Below are the code and all the weights of a small trained network. Each question names an input and a target symbol and asks about switching units off, where a switched-off unit gives its printed mean instead of its output.

import numpy as np


def w(rows, s, z=0):
    codes = np.array(rows[::2]) - 128.0
    scale = np.full(codes.shape[1], s)
    scale[-1] = z or s
    return codes * scale


def f(y):
    return np.maximum(y, 0)


def softmax(a):
    e = np.exp(a - a.max(-1, keepdims=True))
    return e / e.sum(-1, keepdims=True)


def log_softmax(a):
    a = a - a.max(-1, keepdims=True)
    return a - np.log(np.exp(a).sum(-1, keepdims=True))


def net(x, mask):
    ids = ['ΠΦαβγζηθμξσψ'.index(c) for c in x.split()]
    T = len(ids)
    res = E[ids] + P[:T]
    u = 0
    for l in range(2):
        r = res
        for j in range(3):
            rows = slice(3 * j, 3 * j + 3)
            q, k, v = (r @ M[l][rows].T for M in (Q, K, V))
            z = softmax(np.where(np.tri(T) > 0, q @ k.T / 3**0.5, -1e9)) @ v
            o = O[l][rows]
            res = res + np.where(mask[u + j], z, o[:, -1]) @ o[:, :-1]
        u += 3
        y = f(res @ A[l][:, :-1].T + A[l][:, -1])
        res = res + np.where(mask[u : u + 4], y, B[l][:, -1]) @ B[l][:, :-1]
        u += 4
    return log_softmax(res[-1] @ U[:, :-1].T + U[:, -1])


Q, K, V, O, A, B = {}, {}, {}, {}, {}, {}
E = w([
[136,142,61],'Π',
[119,116,132],'Φ',
[142,198,116],'α',
[181,201,160],'β',
[199,117,109],'γ',
[144,97,99],'ζ',
[142,150,93],'η',
[71,252,95],'θ',
[161,141,136],'μ',
[149,158,100],'ξ',
[121,112,69],'σ',
[144,96,122],'ψ',
],0.02)
P = w([
[179,23,199],'0',
[172,206,2],'1',
[158,158,28],'2',
[164,169,44],'3',
[148,129,56],'4',
[147,130,25],'5',
[147,152,53],'6',
[137,124,40],'7',
[148,127,30],'8',
[155,148,47],'9',
[157,137,33],'10',
[131,146,28],'11',
[139,164,34],'12',
[135,170,18],'13',
],0.0077)
Q[0] = w([
[117,208,110],'L0H1',
[168,166,178],'L0H1',
[102,127,55],'L0H1',
[135,147,234],'L0H2',
[60,55,248],'L0H2',
[87,75,171],'L0H2',
[177,115,139],'L0H3',
[219,152,171],'L0H3',
[116,144,74],'L0H3',
],0.011)
K[0] = w([
[56,129,177],'L0H1',
[103,124,108],'L0H1',
[114,166,131],'L0H1',
[248,145,95],'L0H2',
[234,81,162],'L0H2',
[201,71,133],'L0H2',
[95,157,100],'L0H3',
[150,174,53],'L0H3',
[105,133,181],'L0H3',
],0.016)
V[0] = w([
[94,41,75],'L0H1',
[230,167,86],'L0H1',
[67,123,199],'L0H1',
[56,190,139],'L0H2',
[82,255,85],'L0H2',
[82,154,108],'L0H2',
[112,107,219],'L0H3',
[142,112,46],'L0H3',
[142,164,76],'L0H3',
],0.01)
O[0] = w([
[100,60,91,114],'L0H1',
[76,246,107,195],'L0H1',
[147,50,162,68],'L0H1',
[92,99,155,160],'L0H2',
[68,127,175,252],'L0H2',
[94,111,170,162],'L0H2',
[179,128,176,74],'L0H3',
[130,114,80,170],'L0H3',
[86,159,106,166],'L0H3',
],0.011,0.016)
A[0] = w([
[254,117,63,148],'L0N1',
[198,135,183,53],'L0N2',
[233,128,122,54],'L0N3',
[88,191,214,254],'L0N4',
],0.0095,0.0039)
B[0] = w([
[21,61,154,139],'L0N1',
[165,157,202,131],'L0N2',
[36,76,255,133],'L0N3',
[213,34,58,252],'L0N4',
],0.0072,0.018)
Q[1] = w([
[188,147,92],'L1H1',
[165,209,83],'L1H1',
[111,250,149],'L1H1',
[47,68,2],'L1H2',
[96,192,189],'L1H2',
[168,143,241],'L1H2',
[123,215,160],'L1H3',
[51,136,92],'L1H3',
[78,131,254],'L1H3',
],0.0085)
K[1] = w([
[34,97,224],'L1H1',
[143,45,153],'L1H1',
[76,53,161],'L1H1',
[211,104,152],'L1H2',
[103,126,9],'L1H2',
[136,192,2],'L1H2',
[90,30,165],'L1H3',
[160,145,98],'L1H3',
[98,78,167],'L1H3',
],0.0092)
V[1] = w([
[180,97,42],'L1H1',
[172,243,116],'L1H1',
[110,165,186],'L1H1',
[159,79,86],'L1H2',
[236,117,246],'L1H2',
[128,74,166],'L1H2',
[68,140,159],'L1H3',
[153,194,90],'L1H3',
[115,159,56],'L1H3',
],0.012)
O[1] = w([
[246,184,71,121],'L1H1',
[76,198,62,82],'L1H1',
[60,116,142,119],'L1H1',
[194,117,138,124],'L1H2',
[114,255,166,107],'L1H2',
[152,157,221,168],'L1H2',
[172,148,101,136],'L1H3',
[110,59,160,213],'L1H3',
[158,103,171,250],'L1H3',
],0.0084,0.023)
A[1] = w([
[139,189,177,58],'L1N1',
[122,1,135,10],'L1N2',
[140,211,214,40],'L1N3',
[77,159,99,2],'L1N4',
],0.0085,0.007)
B[1] = w([
[112,91,1,178],'L1N1',
[133,252,153,248],'L1N2',
[110,11,104,216],'L1N3',
[235,45,97,139],'L1N4',
],0.0085,0.019)
U = w([
[186,41,62,79],'Π',
[155,12,125,27],'Φ',
[116,227,129,182],'α',
[105,68,89,97],'β',
[86,208,202,149],'γ',
[155,169,200,109],'ζ',
[126,108,131,222],'η',
[140,103,153,121],'θ',
[58,113,166,77],'μ',
[112,120,134,248],'ξ',
[200,98,153,110],'σ',
[144,85,182,89],'ψ',
],0.011,0.013)

Each question gives the input, a string of symbols that net reads in full, and the target symbol t.
The units are the heads (3 rows each of Q, K, V and O) and the neurons (one row each of A and B). Each row of codes is followed by its name. A weight is (code - 128) times the scale printed after its matrix; where a second scale follows, it is the last column's (O, A, B and U).
mask holds one flag per unit, layer by layer, with each layer's heads first. A switched-off unit (its flag False) gives its mean, the last column of its rows in O or B, instead of its output. The means were averaged over made-up inputs and are rounded, as every weight is.
A unit's drop is (log p(t) with every unit on - log p(t) with that unit switched off) / (log p(t) with every unit on - log p(t) with every unit switched off).
The circuit of an input: a set's keep is (log p(t) with only the set's units on - log p(t) with every unit switched off) / (log p(t) with every unit on - log p(t) with every unit switched off). Starting from the 12 units with the biggest drops (on a tie, the unit counted first), units are removed one at a time, each time the one whose removal leaves the highest keep (on an exact tie, the one counted first), for as long as the keep stays at least 0.8.
circuit, biggest first: the units of the circuit, biggest drop first
most important unit: the unit with the biggest drop
k most important neurons: the k neurons with the biggest drops, biggest first
top k neurons in layer l: the k neurons of layer l with the biggest drops, biggest first
which heads matter: for each layer, one digit per head in row order, 1 if its drop is at least 0.15 and else 0, layers parted by /
input μ Π ξ ζ ξ α γ ζ η, target μ: most important neuron : L0N4
input ζ σ σ σ Π σ ξ Π α ξ μ Π Π μ, target ζ: which heads matter : 111 / 100
input β Π Π Π θ, target Π: which heads matter : 101 / 110
input γ Π ψ Π Π β, target γ: which heads matter : 011 / 100
input Φ Π μ α, target Φ: 3 most important neurons : L1N3; L0N1; L1N2
input γ Φ Π Π β σ Π Π Π Π Π ψ, target γ: top 2 neurons in layer 1 : L1N2; L1N3
input γ η Π α η Π σ ξ Π Π Π, target γ: 3 most important neurons : L0N3; L0N1; L0N4
input ζ β ξ γ Φ, target ζ: which heads matter : 111 / 100
input σ α α Π Φ, target σ: which heads matter : 110 / 100
input Π Π ξ ξ μ Π ψ μ μ ψ Π σ, target Π: which heads matter : 010 / 110
input β σ Π, target β: which heads matter : 111 / 110
input α σ β η Π μ ψ Π Π μ, target α: circuit, biggest first : L1H1; L1N3
input β Π σ θ ζ β ψ β Π γ μ ξ, target β: which heads matter : 111 / 010
input ψ μ σ ψ Φ α Φ, target ψ: which heads matter : 111 / 110
input σ Π μ Φ η μ ζ μ, target σ: 2 most important neurons : L0N1; L1N2
input Π μ α, target Π: circuit, biggest first : L1H2
input α Φ β Π ξ Π β β ξ β, target α: circuit, biggest first : L1H1; L0H2
input σ Π β σ ψ α σ σ γ ζ α Π γ α, target σ: circuit, biggest first : L0H1; L1H1
input β μ θ ξ Π μ θ ψ α η Π γ, target β: top 3 neurons in layer 1 : L1N3; L1N2; L1N1
input μ Π σ Π Φ Φ μ Φ Π μ α η μ γ, target μ: 3 most important neurons : L0N4; L0N3; L0N1
input ψ α γ Π μ μ η μ ξ μ ζ Π μ, target ψ: 2 most important neurons : L0N1; L0N3
input α Π ζ γ μ η μ α, target α: most important unit : L0H3
input Π Π η ζ α η η μ Π Π θ β, target Π: which heads matter : 000 / 110
input Π Π Π μ Π γ, target Π: which heads matter : 010 / 110
input β ξ Φ η ψ ψ Π θ Π Φ θ σ ζ μ, target β: which heads matter : 111 / 110
input Φ β μ Π ξ α α Π α Π Π α, target Φ: which heads matter : 101 / 110
input σ Π β μ Π ξ, target σ: most important unit : L0H1
input μ γ μ η Π α σ Π α μ β, target μ: top 2 neurons in layer 0 : L0N4; L0N3
input γ Φ η Π η α μ β μ μ β σ, target γ: 2 most important neurons : L0N3; L0N1
